210 342 264 -35 59 57 -129 220 -137 -202 -102 67 -70 -369 -99 322 256
 -143 241 -60 -110 -31 -183 -268 189 302 361 68 27 -89 35 157 61 27 -124
 -28 284 : Zogu
188 83 -232 -46 26 8 -185 247 318 -46 -132 192 -252 -194 -127 277 -16 3
 288 221 -87 36 -165 -64 -7 102 89 82 -94 45 2 -136 73 -119 140 144 209 : fes
-279 276 -555 -124 109 -99 -332 -58 451 136 125 92 -627 -318 40 200 -50
 276 31 335 30 59 -216 -9 281 11 -291 108 -20 -99 -123 -90 723 -229 213
 -59 -122 : naf
251 -228 -310 -26 -33 -10 195 -49 111 20 -249 36 -2 161 -116 18 -547 74
 -57 -12 -274 78 61 66 -340 146 -248 -65 189 99 136 -172 -296 134 117 15
 -197 : Bena
-61 357 -39 -161 -99 -364 -68 159 115 44 -84 -176 -124 -297 38 1 215
 -374 242 157 100 -55 -337 8 15 37 159 185 -382 35 -496 231 69 -162 -30
 4 266 : Zogu
-172 56 108 33 53 6 116 30 -716 -429 86 -110 -5 176 86 -167 36 -466 -198
 -257 -25 -232 -58 -110 197 -393 42 -161 -51 149 132 419 220 78 -172 -21
 -143 : Bulo
-68 -22 427 -56 -229 258 -168 14 260 202 196 46 -138 -131 144 127 -212
 -262 -153 -184 -382 -8 125 -87 -18 302 399 -180 188 -342 23 197 -79 62
 -17 192 258 : nenit
72 45 -463 -108 89 313 -220 -81 12 -133 -12 293 -274 109 -107 129 -412
 136 102 31 -173 113 -230 -139 115 16 -40 -196 53 -282 262 26 129 -46
 201 51 168 : fes
287 -161 -147 113 -13 -172 174 366 -151 -160 -137 181 132 -88 -162 322
 21 57 1 -364 -314 -228 -145 -104 146 455 -154 -197 418 106 -68 234 424
 218 -17 -18 383 : fes
-172 84 -453 175 124 -168 -112 229 -412 27 -34 -67 -312 -75 72 101 -163
 118 -349 -438 382 74 219 -6 -173 -17 -283 46 170 375 -200 -17 320 -108
 29 -252 -360 : nenit
-491 38 154 65 -70 -232 -116 76 164 110 180 -20 -64 -80 60 -7 241 -263
 304 208 257 -445 -209 18 172 -158 -74 282 -291 226 -208 -77 260 -54
 -202 81 119 : Bena
-85 -57 262 121 -310 101 88 -19 -452 -188 82 -241 136 1 70 -57 82 -298
 -179 -293 -306 -229 -26 4 206 126 146 -283 56 41 46 502 139 7 -21 179 1 : naf
-87 367 -464 -47 68 -58 -122 281 53 -197 -240 -68 -159 -111 174 156 -192
 -292 -284 244 -173 237 -9 -328 -338 -190 93 -166 22 97 31 65 482 -196
 -175 -132 -308 : vipor
-16 -118 -261 -86 -23 71 114 -167 -81 17 92 -41 -379 210 -163 -413 -305
 -17 206 330 671 0 -294 143 -141 -311 -69 435 -365 207 -66 -231 244 24
 269 -51 258 : vumib
5 -28 -413 269 34 -290 183 -62 28 178 106 216 -424 39 -51 560 312 353 37
 157 -205 -111 -105 33 279 -106 -415 -12 377 117 -135 118 517 8 147 -40
 205 : Bena
-284 57 449 107 115 148 -148 -174 50 -35 224 141 -34 -134 332 -183 186
 239 49 -102 309 -84 88 66 298 -87 54 101 131 113 -308 154 223 255 -178
 -129 -121 : naf
-72 132 -195 -51 149 226 -372 238 73 -551 -33 26 -15 -259 71 153 -86
 -216 -10 -145 -68 146 -126 -291 10 161 -34 36 135 -77 -86 362 109 53
 -82 25 -108 : naf
-117 94 -871 203 -120 -173 -166 331 -266 -279 -127 -49 -304 42 78 378
 -124 70 -107 48 -621 -54 -154 -285 185 -181 -229 -523 224 71 80 147 390
 -331 281 159 7 : fes
80 188 373 -152 -241 332 -15 -166 -539 -176 -7 43 -51 -117 -39 242 -63
 -324 -77 103 -514 -111 -114 -110 208 262 286 -272 193 -374 291 439 -42
 134 -330 34 164 : vumib
-28 181 -141 105 -38 -63 -178 222 147 -52 -149 -77 26 -58 63 250 -65
 -173 -73 69 -411 -92 -81 -155 -65 -223 -19 -94 -43 -4 113 19 7 -253 19
 72 -36 : Bulo
86 -168 -278 124 -129 81 -155 248 93 -4 -246 -73 315 141 -98 290 251 166
 -444 -20 -302 83 286 83 -354 227 -162 -294 356 69 275 198 67 242 -75 55
 -242 : fes
-59 -357 305 65 72 1 205 -138 215 84 251 268 -126 103 -29 -235 31 -34
 471 428 406 -232 -282 114 204 -359 -45 355 -165 295 -147 -111 195 129
 -8 44 231 : vipor
288 11 397 210 -208 104 298 280 -43 45 -81 -100 467 -64 -80 -79 -236
 -284 -216 -122 -151 -56 124 2 -278 138 327 -86 13 87 -43 -50 -330 -101
 -167 161 21 : vumib
-82 321 35 -10 -117 60 -45 -24 -339 -152 -31 -88 244 -118 188 -131 -93
 -100 73 -116 -52 -38 -91 -256 144 38 258 -176 -29 1 -9 11 240 -79 -114
 -133 110 : vumib
6 -128 -320 292 -203 46 122 -222 -37 -5 -145 69 49 65 -40 69 -109 78 145
 20 179 134 -15 77 -161 142 -142 -69 183 238 -206 41 -149 185 -39 -9 -93 : fes
-123 -30 219 170 47 -225 214 -75 -170 -104 200 210 109 113 -68 -80 268
 -6 276 210 125 -317 -231 118 338 -360 -173 275 68 255 26 -176 354 189
 -170 -131 250 : Bena
-29 -608 -530 254 -16 -422 -313 363 94 -10 146 -79 -38 57 93 87 317 172
 -12 100 143 -152 -88 109 -1 20 -662 -35 83 146 -191 487 264 -98 113 -69
 -52 : vumib
-233 521 -308 -170 -82 -146 -142 -3 -112 -255 -78 185 -193 -233 97 256
 -14 -166 267 253 -499 -69 -282 -149 350 -27 66 -282 -54 -227 55 -137
 321 -249 -159 -27 215 : naf
-287 63 -410 174 -159 -139 -76 -121 -290 -92 -172 90 -370 34 156 477 151
 -341 47 142 -415 280 -56 -417 -66 64 -59 -225 271 -108 152 57 326 -47
 -218 59 176 : naf
-453 -465 -334 -16 4 25 -175 -67 -203 329 112 36 -75 340 150 -291 -191
 177 -156 -96 -92 -68 138 32 -236 -136 -476 -213 158 -92 473 -176 186 32
 301 26 36 : Zogu
167 159 -378 -16 -149 -82 -207 213 259 18 -203 10 -180 -55 -129 233 -148
 -320 79 363 -91 -44 -392 -121 20 -3 -58 -108 -85 -102 -80 49 170 -18
 -96 -21 234 : fes
165 172 -140 95 271 112 140 -105 -352 -271 -129 48 -205 60 -67 124 -198
 -341 -21 119 248 360 -180 -100 -104 -310 -246 258 -82 44 -260 42 -363
 -105 -304 -216 -217 : Bena
-216 8 -67 196 -34 -199 -253 403 344 265 48 -100 33 -136 133 104 206 35
 -90 -42 -79 -161 53 6 -110 -63 -35 -50 25 96 -10 64 195 -162 263 182
 -172 : vipor
-35 -92 -109 351 -242 -109 51 142 -191 -9 -152 -140 71 160 -54 151 154
 -138 -133 -141 -255 6 -43 -95 -68 42 -38 -155 204 83 76 159 -71 -11 86
 258 -54 : Bena
144 -153 -88 80 98 -1 172 -27 -96 -434 -16 -95 498 -79 -37 -89 109 184
 36 132 107 -130 57 182 -73 147 -273 183 -73 171 -62 74 15 85 -223 -56
 -214 : nenit
40 326 -368 -96 -85 288 27 -99 -560 -486 120 89 -186 195 167 -231 -518
 -443 -68 -217 -368 98 -92 -214 209 -299 74 -342 -70 -128 243 -47 350
 -122 158 155 260 : Bulo
5 689 -719 -76 -169 250 -44 -196 -374 -281 -65 -173 -337 -71 16 133 -265
 -693 -203 212 -258 378 -286 -267 66 -148 47 -416 -101 -244 6 331 295
 -121 -53 -14 -18 : vipor
83 -74 -115 0 -96 -32 166 -41 -313 237 -16 96 -137 109 -78 -229 -364
 -198 91 -57 90 105 -22 48 -135 -19 -17 -135 16 -72 61 -271 -346 38 140
 43 216 : Bulo
-149 174 -226 -75 196 294 -263 -86 -176 -201 -99 253 -416 -84 107 401
 -177 -15 85 43 -326 -73 -191 -335 196 -121 11 -46 56 -143 304 79 493
 -55 51 85 125 : nenit
2 26 -10 62 -210 -367 134 211 251 135 59 -17 297 -82 -18 -401 306 310
 211 21 334 -164 84 120 -144 131 137 137 -88 247 -58 -209 150 -166 100
 48 239 : vumib
192 83 -117 188 -246 -82 -16 459 -166 282 -288 1 -395 30 -174 602 5 -303
 -318 -130 -404 10 196 -295 -197 109 261 -323 209 148 345 -136 82 -213
 -24 209 46 : vumib
334 274 -71 -184 242 68 -129 157 220 -90 -194 168 91 -302 -103 213 103
 258 105 -85 57 27 -4 -4 31 301 141 129 -104 12 -69 -2 106 29 -22 -26 75 : nenit
164 202 -202 136 59 -75 -43 50 -141 42 -78 153 -198 -259 -65 467 63 115
 -78 -26 57 141 303 24 -188 261 116 -80 44 -92 -80 -23 -210 -126 -238
 -71 -69 : Zogu
115 328 554 -18 -120 -138 210 -102 -284 -53 182 -175 401 -164 67 -422
 620 31 347 -110 424 -131 -46 314 377 163 118 120 -256 120 -330 72 -222
 46 -131 -126 -6 : Bulo
-137 93 -382 115 145 271 -61 -248 -408 -413 -167 49 -7 -117 -29 239 -279
 -164 -18 51 51 144 -192 -160 -77 39 -166 150 73 -29 -66 201 198 180
 -129 0 -170 : Bena
-122 -231 -152 109 142 -53 -394 344 -1 -242 149 60 -318 -193 -14 248 13
 -275 74 24 -134 -237 -273 -174 233 -224 -140 116 -91 -12 106 313 387
 -232 198 166 115 : Bulo
-230 -262 483 159 -234 -370 -115 212 635 899 -6 150 -486 -75 -16 477 383
 110 -66 -56 -26 -121 201 114 -198 110 324 187 205 12 -120 8 -78 -106
 230 356 51 : vumib
105 634 -29 -138 -76 277 -29 -44 135 -166 21 206 -502 -137 -85 410 49
 -287 376 402 -209 87 -458 -190 242 -126 508 17 -142 41 12 245 350 -42
 59 71 277 : naf
183 532 -542 53 276 39 5 -73 -694 -300 -42 63 -104 -285 14 240 -111 40
 56 -134 -298 -65 -173 -102 362 82 -250 -331 13 -178 217 224 252 -84 71
 -138 -153 : fes
-70 -49 26 23 -10 -101 67 163 -108 22 -97 -10 -8 -15 -97 132 81 -176 -88
 72 -16 -173 53 37 -161 69 -86 34 -92 11 45 -40 -29 -51 -251 80 35 : Bulo
239 7 -7 41 231 -125 35 289 259 -114 -10 257 194 -139 23 194 -242 -93
 191 -372 -307 -160 -163 -281 138 90 -25 31 167 -55 -155 45 17 75 143
 170 318 : Zogu
112 -22 -80 -241 217 201 -177 484 408 -75 156 80 -293 -47 -44 52 -207 16
 -3 -132 -431 -312 -210 -243 433 -63 91 -77 -69 5 259 -131 721 -68 648
 435 242 : Bena
-211 -247 -130 -7 291 -237 -163 343 -13 -94 143 4 -109 118 134 -55 233
 172 51 -397 239 -216 -31 -10 232 -322 -375 88 -1 258 -109 17 299 -99
 357 -55 -81 : naf
-112 141 -286 -42 -78 -156 105 149 -67 152 9 -79 58 107 -125 49 42 59
 -78 -323 -86 -237 91 102 -17 -142 47 -197 -105 132 102 -114 38 -200 345
 102 121 : Bena
-10 172 62 37 106 64 59 7 -227 -376 103 -14 213 -97 97 -283 -140 -243
 214 -189 59 -138 -248 -84 263 -94 71 30 -292 -55 -108 4 159 -106 31 45
 184 : Bulo
28 -62 -335 168 22 3 8 4 240 374 114 281 -616 194 101 332 -281 279 126
 258 -290 -66 -248 -11 47 -337 -325 69 207 148 59 -116 485 -130 417 10
 279 : nenit
140 135 38 94 118 159 108 376 23 -6 -59 109 252 75 -92 196 -131 -92 -181
 -77 -382 13 32 -134 -20 -140 217 -336 92 73 250 -222 46 -53 16 18 16 : naf
-264 -24 290 -5 60 -146 -54 46 -291 -161 13 59 -75 -139 18 -97 130 14
 201 -222 109 -255 -108 -9 238 -41 119 138 -11 119 -22 -6 133 63 -21 -53
 177 : naf
-49 544 -150 41 -133 260 261 -571 -433 154 14 -131 -266 201 -211 -209
 -46 -222 -57 322 340 256 -213 26 147 -268 299 -86 -262 16 156 -35 -1
 105 -114 -73 -156 : nenit
-470 -207 -51 153 74 -19 -144 -193 -590 -96 204 -92 25 182 204 41 337
 197 31 -410 99 -255 188 -35 275 -216 -331 -115 71 93 179 109 65 -82 76
 -102 -156 : Bena
28 612 -264 -190 -264 245 -8 -246 48 -88 141 -140 77 -92 221 -10 -305
 -76 -101 95 -593 143 -95 -149 248 73 227 -442 236 -202 -66 327 102 124
 169 105 -119 : nenit
-316 -138 352 -134 -98 284 -80 -166 -136 135 292 -65 149 222 181 -561
 -163 -340 45 -52 68 -62 17 -44 38 -279 123 -91 -223 -83 295 -217 10 -17
 59 30 201 : Zogu
-69 359 -197 -280 355 33 82 -388 -478 -33 248 126 -668 -4 164 -170 -502
 -32 9 241 1 -11 -177 118 230 -448 -201 192 -279 -125 14 15 336 -104 84
 -170 -111 : fes
49 11 447 -18 -31 33 202 18 17 46 145 -33 -57 244 -31 242 277 -175 -105
 53 -418 41 -20 -193 143 -78 295 -142 162 -67 95 277 -32 90 -221 -47 209 : vipor
76 -104 108 141 -171 -168 35 323 -50 164 63 -36 189 -42 166 -256 349 502
 -170 -318 55 -157 445 272 -96 386 38 -336 224 156 130 1 156 32 173 65
 -185 : naf
238 -424 346 508 9 116 103 494 388 158 -155 80 142 292 -64 605 -279 185
 -417 -527 -745 -99 199 -340 -132 25 174 -241 577 150 192 -44 -129 2 189
 268 -77 : Zogu
243 464 -473 -150 109 84 -188 252 -88 -400 -145 -9 -110 -272 -65 119
 -220 -301 118 194 -92 94 -353 -292 21 -26 50 -2 -135 -25 0 169 245 -146
 5 -89 121 : Bena
129 -332 89 217 -150 -174 -103 371 143 -80 -120 -64 -19 129 95 -66 157
 -123 -57 -391 181 201 108 -141 -237 169 24 47 224 108 -264 167 -277 44
 62 128 60 : vumib
-105 615 -157 -384 -185 174 -150 -313 -360 -1 18 196 -440 -320 86 242
 -79 -204 385 66 -355 165 -244 -247 310 176 434 -129 4 -212 -6 229 212
 -112 163 160 376 : fes
-10 337 -384 83 -422 -120 164 -222 -99 69 -114 -65 -573 176 19 279 -88
 -256 -362 238 -215 258 -14 -139 -51 -34 44 -260 253 44 19 87 600 -99
 -273 -173 -105 : Bulo
-262 -230 117 110 -369 461 -134 -287 141 480 108 -40 -138 550 165 -134
 -442 104 -169 -96 -129 241 244 -177 -148 -296 274 -445 204 -36 442 -314
 -296 -167 284 56 -277 : vipor
163 272 -260 -60 59 -51 -161 270 104 -130 -131 46 163 -256 -41 145 18 24
 72 -191 -90 73 101 -115 -81 161 201 -118 48 -31 82 -145 -35 -39 186 20
 54 : Bena
